Here is a tiny trained network, its code and every weight. The questions are about switching its units off for an input and a target symbol, where a switched-off unit gives its printed mean instead of its output.

import numpy as np


def w(rows, s, z=0):
    codes = np.array(rows[::2]) - 128.0
    scale = np.full(codes.shape[1], s)
    scale[-1] = z or s
    return codes * scale


def norm(h):
    return h / np.sqrt((h * h).mean(-1, keepdims=True) + 1e-5)


def f(y):
    return y / 2 * (1 + np.tanh(0.7978845608 * (y + 0.044715 * y**3)))


def softmax(a):
    e = np.exp(a - a.max(-1, keepdims=True))
    return e / e.sum(-1, keepdims=True)


def log_softmax(a):
    a = a - a.max(-1, keepdims=True)
    return a - np.log(np.exp(a).sum(-1, keepdims=True))


def net(x, mask):
    ids = ['ΔΣΩεζηθλμξτφ'.index(c) for c in x.split()]
    T = len(ids)
    res = E[ids] + P[:T]
    r = norm(res)
    for j in range(2):
        rows = slice(3 * j, 3 * j + 3)
        q, k, v = (r @ M[0][rows].T for M in (Q, K, V))
        z = softmax(np.where(np.tri(T) > 0, q @ k.T / 3**0.5, -1e9)) @ v
        o = O[0][rows]
        res = res + np.where(mask[j], z, o[:, -1]) @ o[:, :-1]
    y = f(norm(res) @ A[0][:, :-1].T + A[0][:, -1])
    res = res + np.where(mask[2:14], y, B[0][:, -1]) @ B[0][:, :-1]
    return log_softmax(norm(res)[-1] @ U[:, :-1].T + U[:, -1])


Q, K, V, O, A, B = {}, {}, {}, {}, {}, {}
E = w([
[157,191,61,136,62],'Δ',
[125,222,192,97,70],'Σ',
[238,167,177,150,116],'Ω',
[192,117,69,164,117],'ε',
[139,125,127,192,127],'ζ',
[187,142,162,152,158],'η',
[96,140,122,141,77],'θ',
[156,209,145,161,111],'λ',
[143,153,197,77,102],'μ',
[178,106,5,105,52],'ξ',
[162,161,162,122,120],'τ',
[167,109,154,127,135],'φ',
],0.016)
P = w([
[100,107,65,26,208],'0',
[78,100,123,201,107],'1',
[248,104,87,80,56],'2',
[76,104,123,201,102],'3',
[241,96,94,73,51],'4',
[78,100,118,204,102],'5',
[248,114,88,81,40],'6',
[81,100,116,206,102],'7',
],0.012)
Q[0] = w([
[126,168,168,177,203],'H1',
[82,130,202,96,78],'H1',
[39,146,87,229,131],'H1',
[115,102,46,164,127],'H2',
[1,157,105,180,140],'H2',
[101,33,156,169,166],'H2',
],0.041)
K[0] = w([
[192,140,199,193,150],'H1',
[62,148,187,74,83],'H1',
[107,142,94,249,27],'H1',
[145,101,21,180,89],'H2',
[77,172,161,252,17],'H2',
[152,4,180,216,113],'H2',
],0.032)
V[0] = w([
[211,159,130,207,126],'H1',
[60,101,122,156,43],'H1',
[36,174,146,189,199],'H1',
[125,3,119,167,130],'H2',
[132,140,130,68,78],'H2',
[103,206,52,154,189],'H2',
],0.03)
O[0] = w([
[223,136,63,153,164,124],'H1',
[44,122,127,97,253,163],'H1',
[141,132,224,246,165,35],'H1',
[128,1,124,85,197,105],'H2',
[85,176,91,80,146,176],'H2',
[181,163,54,232,136,249],'H2',
],0.021,0.012)
A[0] = w([
[173,213,102,81,144,114],'N1',
[95,122,116,253,150,184],'N2',
[124,85,73,150,79,72],'N3',
[56,190,126,200,132,108],'N4',
[75,76,174,125,136,76],'N5',
[159,147,107,244,74,169],'N6',
[213,90,191,194,181,51],'N7',
[169,35,132,172,101,187],'N8',
[97,92,65,161,239,45],'N9',
[147,50,159,147,187,3],'N10',
[204,188,99,134,170,65],'N11',
[212,103,128,139,200,195],'N12',
],0.026,0.0056)
B[0] = w([
[142,86,121,127,191,200],'N1',
[181,174,216,73,65,217],'N2',
[157,117,199,78,159,169],'N3',
[234,123,105,124,181,192],'N4',
[129,110,116,177,190,149],'N5',
[2,57,111,138,182,252],'N6',
[49,167,71,38,119,195],'N7',
[166,166,218,135,183,170],'N8',
[82,139,188,231,13,253],'N9',
[238,60,110,100,107,169],'N10',
[186,140,113,187,107,191],'N11',
[88,143,39,88,141,216],'N12',
],0.037,0.016)
U = w([
[151,126,37,165,202,82],'Δ',
[78,251,102,135,164,40],'Σ',
[221,65,87,137,63,51],'Ω',
[180,19,148,139,187,147],'ε',
[79,148,183,107,204,190],'ζ',
[144,52,204,193,134,168],'η',
[197,169,171,121,180,253],'θ',
[174,154,144,222,88,170],'λ',
[123,218,125,79,51,37],'μ',
[152,115,79,27,163,110],'ξ',
[54,86,95,153,93,106],'τ',
[176,83,207,96,87,192],'φ',
],0.016,0.0046)

Each question gives the input, a string of symbols that net reads in full, and the target symbol t.
The units are the heads (3 rows each of Q, K, V and O) and the neurons (one row each of A and B). Each row of codes is followed by its name. A weight is (code - 128) times the scale printed after its matrix; where a second scale follows, it is the last column's (O, A, B and U).
mask holds one flag per unit, heads first, then neurons. A switched-off unit (its flag False) gives its mean, the last column of its rows in O or B, instead of its output. The means were averaged over made-up inputs and are rounded, as every weight is.
A unit's drop is (log p(t) with every unit on - log p(t) with that unit switched off) / (log p(t) with every unit on - log p(t) with every unit switched off).
The circuit of an input: a set's keep is (log p(t) with only the set's units on - log p(t) with every unit switched off) / (log p(t) with every unit on - log p(t) with every unit switched off). Starting from the 12 units with the biggest drops (on a tie, the unit counted first), units are removed one at a time, each time the one whose removal leaves the highest keep (on an exact tie, the one counted first), for as long as the keep stays at least 0.8.
circuit, biggest first: the units of the circuit, biggest drop first
most important unit: the unit with the biggest drop
k most important neurons: the k neurons with the biggest drops, biggest first
which heads matter: for each layer, one digit per head in row order, 1 if its drop is at least 0.15 and else 0, layers parted by /
drop of u: that unit's drop, to one decimal
input Σ τ τ μ η, target Σ: most important unit -> H2
input Δ ξ ξ ξ λ ξ θ ε, target Ω: circuit, biggest first -> H2, N9, N6, N12
input Δ ξ ε λ λ τ ξ η, target ξ: 2 most important neurons -> N7, N12
input θ τ ε, target θ: which heads matter -> 10
input ζ Δ μ ξ μ Δ ζ, target ζ: circuit, biggest first -> N6, N8, H1, N9
input Δ ξ φ, target Δ: which heads matter -> 01
input ξ η ε Δ Ω θ ε Σ, target θ: which heads matter -> 11
input Δ Σ λ, target Δ: circuit, biggest first -> H2, N6, N4
input ζ Δ ξ ε ξ ζ ξ, target ζ: 3 most important neurons -> N6, N8, N7
input θ η θ ξ ξ, target θ: 2 most important neurons -> N4, N9
input Δ ξ Ω τ Δ, target Δ: 2 most important neurons -> N9, N6
input μ Σ Σ Δ ζ ξ Ω, target μ: 2 most important neurons -> N6, N9
input Σ τ μ Δ τ μ ξ, target Σ: drop of N2 -> 0.0
input μ λ ζ ξ Δ ξ Δ, target μ: most important unit -> H1
input Δ ξ ξ μ ξ τ ξ φ, target ε: drop of N10 -> 0.3
input Ω Ω τ φ, target ε: drop of H2 -> 1.3
